Below are the code and all the weights of a small trained network. Each question names an input and a class and asks about switching units off, where a switched-off unit gives its printed mean instead of its output.

import numpy as np


def w(rows, s, z=0):
    codes = np.array(rows[::2]) - 128.0
    scale = np.full(codes.shape[1], s)
    scale[-1] = z or s
    return codes * scale


def f(y):
    return y / 2 * (1 + np.tanh(0.7978845608 * (y + 0.044715 * y**3)))


def log_softmax(a):
    a = a - a.max(-1, keepdims=True)
    return a - np.log(np.exp(a).sum(-1, keepdims=True))


def net(x, mask):
    res = np.array(x, float).reshape(1, 6) / 4 @ E
    y = f(res @ A[0][:, :-1].T + A[0][:, -1])
    res = res + np.where(mask, y, B[0][:, -1]) @ B[0][:, :-1]
    return log_softmax(res[-1] @ U[:, :-1].T + U[:, -1])


A, B = {}, {}
E = w([
[90,83,94,190,91,55,234,85],'x0',
[122,157,130,97,177,135,156,119],'x1',
[128,126,129,126,128,123,125,134],'x2',
[118,151,220,102,32,111,144,101],'x3',
[254,32,124,53,162,60,177,104],'x4',
[103,114,98,5,93,77,62,144],'x5',
],0.0085)
A[0] = w([
[127,146,250,97,110,126,150,101,48],'n1',
[188,87,83,178,32,159,79,139,51],'n2',
[179,141,169,121,143,168,75,156,67],'n3',
[134,107,45,151,181,142,102,141,10],'n4',
[169,129,166,188,142,162,146,125,79],'n5',
[205,93,135,110,133,118,140,112,46],'n6',
],0.018,0.011)
B[0] = w([
[218,123,132,170,118,119,122,222,241],'n1',
[188,140,72,146,243,143,130,206,171],'n2',
[73,91,82,166,116,83,197,77,253],'n3',
[226,149,204,158,37,84,142,253,195],'n4',
[94,113,112,11,104,95,77,109,236],'n5',
[33,185,122,176,116,179,91,132,230],'n6',
],0.013,0.0072)
U = w([
[190,126,166,166,97,115,144,155,54],'0',
[24,215,140,198,105,208,89,134,53],'1',
[141,112,124,132,146,135,150,89,250],'2',
[157,145,98,123,213,134,165,125,224],'3',
[103,60,88,188,90,49,235,59,82],'4',
[113,106,100,6,91,79,66,124,85],'5',
],0.011,0.016)

Each question gives the input, the list of numbers given to net, and the class t.
The units are the neurons (one row each of A and B). Each row of codes is followed by its name. A weight is (code - 128) times the scale printed after its matrix; where a second scale follows, it is the last column's (A, B and U).
mask holds one flag per neuron, in row order. A switched-off neuron (its flag False) gives its mean, the last column of its row in B, instead of its output. The means were averaged over made-up inputs and are rounded, as every weight is.
A unit's drop is (log p(t) with every unit on - log p(t) with that unit switched off) / (log p(t) with every unit on - log p(t) with every unit switched off).
The circuit of an input: a set's keep is (log p(t) with only the set's units on - log p(t) with every unit switched off) / (log p(t) with every unit on - log p(t) with every unit switched off). Starting from all 6 units, units are removed one at a time, each time the one whose removal leaves the highest keep (on an exact tie, the one counted first), for as long as the keep stays at least 0.8.
units of the circuit, in order: the units of the circuit, biggest drop first
most important unit: the unit with the biggest drop
top k neurons: the k neurons with the biggest drops, biggest first
drop of u: that unit's drop, to one decimal
input [-7,-6,-5,2,5,2], class 4: top neuron	(n3)
input [5,5,4,-7,-7,-7], class 0: top 3 neurons	(n4, n6, n3)
input [3,-1,-6,2,-5,-3], class 2: top 3 neurons	(n6, n3, n5)
input [-1,-4,-1,-4,0,3], class 0: units of the circuit, in order	(n5, n4)
input [5,6,7,1,6,7], class 2: units of the circuit, in order	(n5, n6)
input [7,-6,8,-4,-6,-2], class 2: units of the circuit, in order	(n6, n3)
input [-7,8,2,0,-5,6], class 3: units of the circuit, in order	(n6, n5)
input [-6,-7,-1,1,-6,-8], class 5: top 2 neurons	(n5, n6)
input [5,-8,0,7,-6,0], class 3: top 3 neurons	(n2, n4, n6)
input [-8,-8,4,-1,6,8], class 3: units of the circuit, in order	(n2, n5)
input [-7,6,-4,0,-5,-7], class 4: top 2 neurons	(n3, n6)
input [4,-4,0,-2,5,4], class 1: top 3 neurons	(n6, n3, n5)
input [0,-8,3,6,4,0], class 3: top 2 neurons	(n2, n4)
input [5,-3,1,7,-2,-3], class 0: most important unit	n1
input [5,-7,-2,-6,0,-5], class 3: top 2 neurons	(n2, n1)
input [5,-5,1,4,1,-6], class 5: top 2 neurons	(n5, n3)
input [2,4,-1,-5,4,-7], class 5: drop of n5	0.8
input [-7,0,7,-2,4,6], class 2: drop of n3	0.2
input [-2,2,4,6,8,-8], class 1: drop of n6	1.5
input [-4,-5,-3,-4,6,1], class 1: most important unit	n6
